Here is a tiny trained network, its code and every weight. The questions are about switching its units off for an input and a class, where a switched-off unit gives its printed mean instead of its output.

import numpy as np


def w(rows, s, z=0):
    codes = np.array(rows[::2]) - 128.0
    scale = np.full(codes.shape[1], s)
    scale[-1] = z or s
    return codes * scale


def norm(h):
    return h / np.sqrt((h * h).mean(-1, keepdims=True) + 1e-5)


def f(y):
    return np.maximum(y, 0)


def log_softmax(a):
    a = a - a.max(-1, keepdims=True)
    return a - np.log(np.exp(a).sum(-1, keepdims=True))


def net(x, mask):
    res = np.array(x, float).reshape(1, 8) / 4 @ E
    u = 0
    for l in range(4):
        y = f(norm(res) @ A[l][:, :-1].T + A[l][:, -1])
        res = res + np.where(mask[u : u + 5], y, B[l][:, -1]) @ B[l][:, :-1]
        u += 5
    return log_softmax(norm(res)[-1] @ U[:, :-1].T + U[:, -1])


A, B = {}, {}
E = w([
[153,130,139,70,66,118],'x0',
[93,143,120,164,90,102],'x1',
[151,104,121,127,112,168],'x2',
[87,130,253,155,145,108],'x3',
[113,164,138,112,107,141],'x4',
[148,117,128,81,57,60],'x5',
[111,67,144,153,127,118],'x6',
[103,126,96,152,121,216],'x7',
],0.0071)
A[0] = w([
[56,237,186,78,160,106,4],'0.n0',
[40,101,202,114,166,3,19],'0.n1',
[49,75,148,135,131,180,163],'0.n2',
[1,62,89,202,18,94,119],'0.n3',
[85,100,195,179,76,158,130],'0.n4',
],0.0065,0.0024)
B[0] = w([
[148,178,186,106,195,135,203],'0.n0',
[135,96,184,153,81,38,255],'0.n1',
[99,2,224,244,54,218,219],'0.n2',
[183,145,149,168,122,150,243],'0.n3',
[192,134,68,148,193,130,220],'0.n4',
],0.0092,0.0037)
A[1] = w([
[168,154,123,206,249,142,163],'1.n0',
[35,255,208,194,128,125,23],'1.n1',
[84,104,163,125,157,99,50],'1.n2',
[99,127,157,95,128,71,27],'1.n3',
[203,117,169,17,183,140,2],'1.n4',
],0.0069,0.0013)
B[1] = w([
[46,167,79,117,150,93,253],'1.n0',
[168,131,140,96,155,137,214],'1.n1',
[87,197,75,163,21,75,162],'1.n2',
[104,45,206,141,254,165,169],'1.n3',
[233,71,111,111,225,235,188],'1.n4',
],0.0073,0.0041)
A[2] = w([
[219,82,233,104,56,150,254],'2.n0',
[86,61,191,35,122,48,32],'2.n1',
[65,197,41,160,164,114,183],'2.n2',
[184,210,116,37,72,2,173],'2.n3',
[67,136,69,83,146,194,239],'2.n4',
],0.0056,0.0016)
B[2] = w([
[100,182,28,94,179,134,255],'2.n0',
[200,128,147,164,92,198,173],'2.n1',
[94,89,43,148,182,69,180],'2.n2',
[136,110,67,172,126,148,219],'2.n3',
[178,96,178,190,226,3,191],'2.n4',
],0.0075,0.0048)
A[3] = w([
[192,135,215,147,128,1,1],'3.n0',
[237,74,105,134,174,53,191],'3.n1',
[66,163,206,134,149,122,114],'3.n2',
[91,216,122,123,207,143,178],'3.n3',
[157,169,79,172,82,103,151],'3.n4',
],0.0077,0.0015)
B[3] = w([
[89,95,205,127,57,94,204],'3.n0',
[48,171,163,118,51,209,253],'3.n1',
[234,144,71,47,74,141,164],'3.n2',
[193,79,153,61,114,2,182],'3.n3',
[68,146,129,95,105,96,174],'3.n4',
],0.0086,0.0075)
U = w([
[46,87,63,165,222,28,88],'0',
[144,121,116,52,149,217,51],'1',
[70,170,48,105,44,108,251],'2',
[92,55,143,249,170,200,117],'3',
[184,152,200,63,177,62,119],'4',
[56,116,247,162,30,52,115],'5',
],0.014,0.0017)

Each question gives the input, the list of numbers given to net, and the class t.
The units are the neurons (one row each of A and B). Each row of codes is followed by its name. A weight is (code - 128) times the scale printed after its matrix; where a second scale follows, it is the last column's (A, B and U).
mask holds one flag per neuron, layer by layer. A switched-off neuron (its flag False) gives its mean, the last column of its row in B, instead of its output. The means were averaged over made-up inputs and are rounded, as every weight is.
A unit's drop is (log p(t) with every unit on - log p(t) with that unit switched off) / (log p(t) with every unit on - log p(t) with every unit switched off).
The circuit of an input: a set's keep is (log p(t) with only the set's units on - log p(t) with every unit switched off) / (log p(t) with every unit on - log p(t) with every unit switched off). Starting from the 12 units with the biggest drops (on a tie, the unit counted first), units are removed one at a time, each time the one whose removal leaves the highest keep (on an exact tie, the one counted first), for as long as the keep stays at least 0.8.
units of the circuit, in order: the units of the circuit, biggest drop first
top k neurons: the k neurons with the biggest drops, biggest first
k most important neurons of layer l: the k neurons of layer l with the biggest drops, biggest first
drop of u: that unit's drop, to one decimal
input [1,0,2,-2,3,-2,-8,0], class 4: units of the circuit, in order : [3.n3]
input [-1,4,-3,-7,-5,-1,-3,8], class 0: 2 most important neurons of layer 0 : [0.n1, 0.n2]
input [-8,3,4,-4,3,5,-6,7], class 0: units of the circuit, in order : [2.n2, 2.n4]
input [8,-3,-4,-3,7,7,3,-5], class 2: units of the circuit, in order : [2.n3, 2.n0]
input [6,-2,-2,-4,0,0,3,-3], class 1: units of the circuit, in order : [1.n4, 0.n1]
input [2,-6,2,7,-3,7,-8,6], class 4: units of the circuit, in order : [3.n3, 2.n0]
input [0,-2,-5,-3,7,-7,-1,0], class 0: top 2 neurons : [1.n0, 2.n2]
input [2,6,8,-8,-4,-8,4,-6], class 0: 3 most important neurons of layer 2 : [2.n2, 2.n4, 2.n1]
input [2,0,0,8,3,-2,0,3], class 4: 2 most important neurons of layer 3 : [3.n2, 3.n1]
input [0,-8,-3,5,-6,4,-3,8], class 3: 2 most important neurons of layer 0 : [0.n2, 0.n0]
input [-7,-2,5,5,-2,-2,-7,2], class 0: top 3 neurons : [1.n0, 2.n2, 0.n1]
input [4,3,-6,-4,5,-5,-1,-7], class 4: top 2 neurons : [0.n0, 1.n4]
input [4,-4,-7,-3,3,-1,2,-4], class 1: units of the circuit, in order : [3.n1, 1.n4]
input [-1,4,1,-1,5,-4,-7,1], class 4: units of the circuit, in order : [3.n3]
input [5,-8,-2,7,1,8,-3,2], class 4: top 2 neurons : [1.n4, 2.n0]
input [-5,5,-6,-1,7,-3,2,0], class 0: top 3 neurons : [1.n0, 2.n2, 3.n1]
input [7,-5,-3,2,-7,7,3,8], class 1: units of the circuit, in order : [0.n1, 1.n4]
input [2,-4,3,-7,4,-6,-3,2], class 0: top 2 neurons : [2.n2, 0.n1]
input [0,-5,2,-4,4,7,1,-3], class 1: 2 most important neurons of layer 0 : [0.n1, 0.n2]
input [-1,-5,0,-4,-5,-6,-8,-4], class 0: units of the circuit, in order : [1.n0]
input [8,3,-8,0,-5,-1,1,5], class 2: top 2 neurons : [3.n0, 3.n4]
input [0,-3,-5,-1,-6,7,5,8], class 3: 2 most important neurons of layer 0 : [0.n2, 0.n1]
input [-1,-1,-8,8,6,1,-7,0], class 4: drop of 0.n0 : 0.3
input [-8,-1,3,0,-7,3,3,-4], class 5: drop of 0.n0 : 0.0
input [-6,-2,-1,-1,0,-8,-6,4], class 0: drop of 1.n0 : 0.1
input [4,0,7,-2,2,-3,-5,-8], class 1: drop of 1.n4 : 0.7
input [-6,-7,-4,3,7,-8,2,-2], class 4: most important neuron of layer 1 : [1.n1]
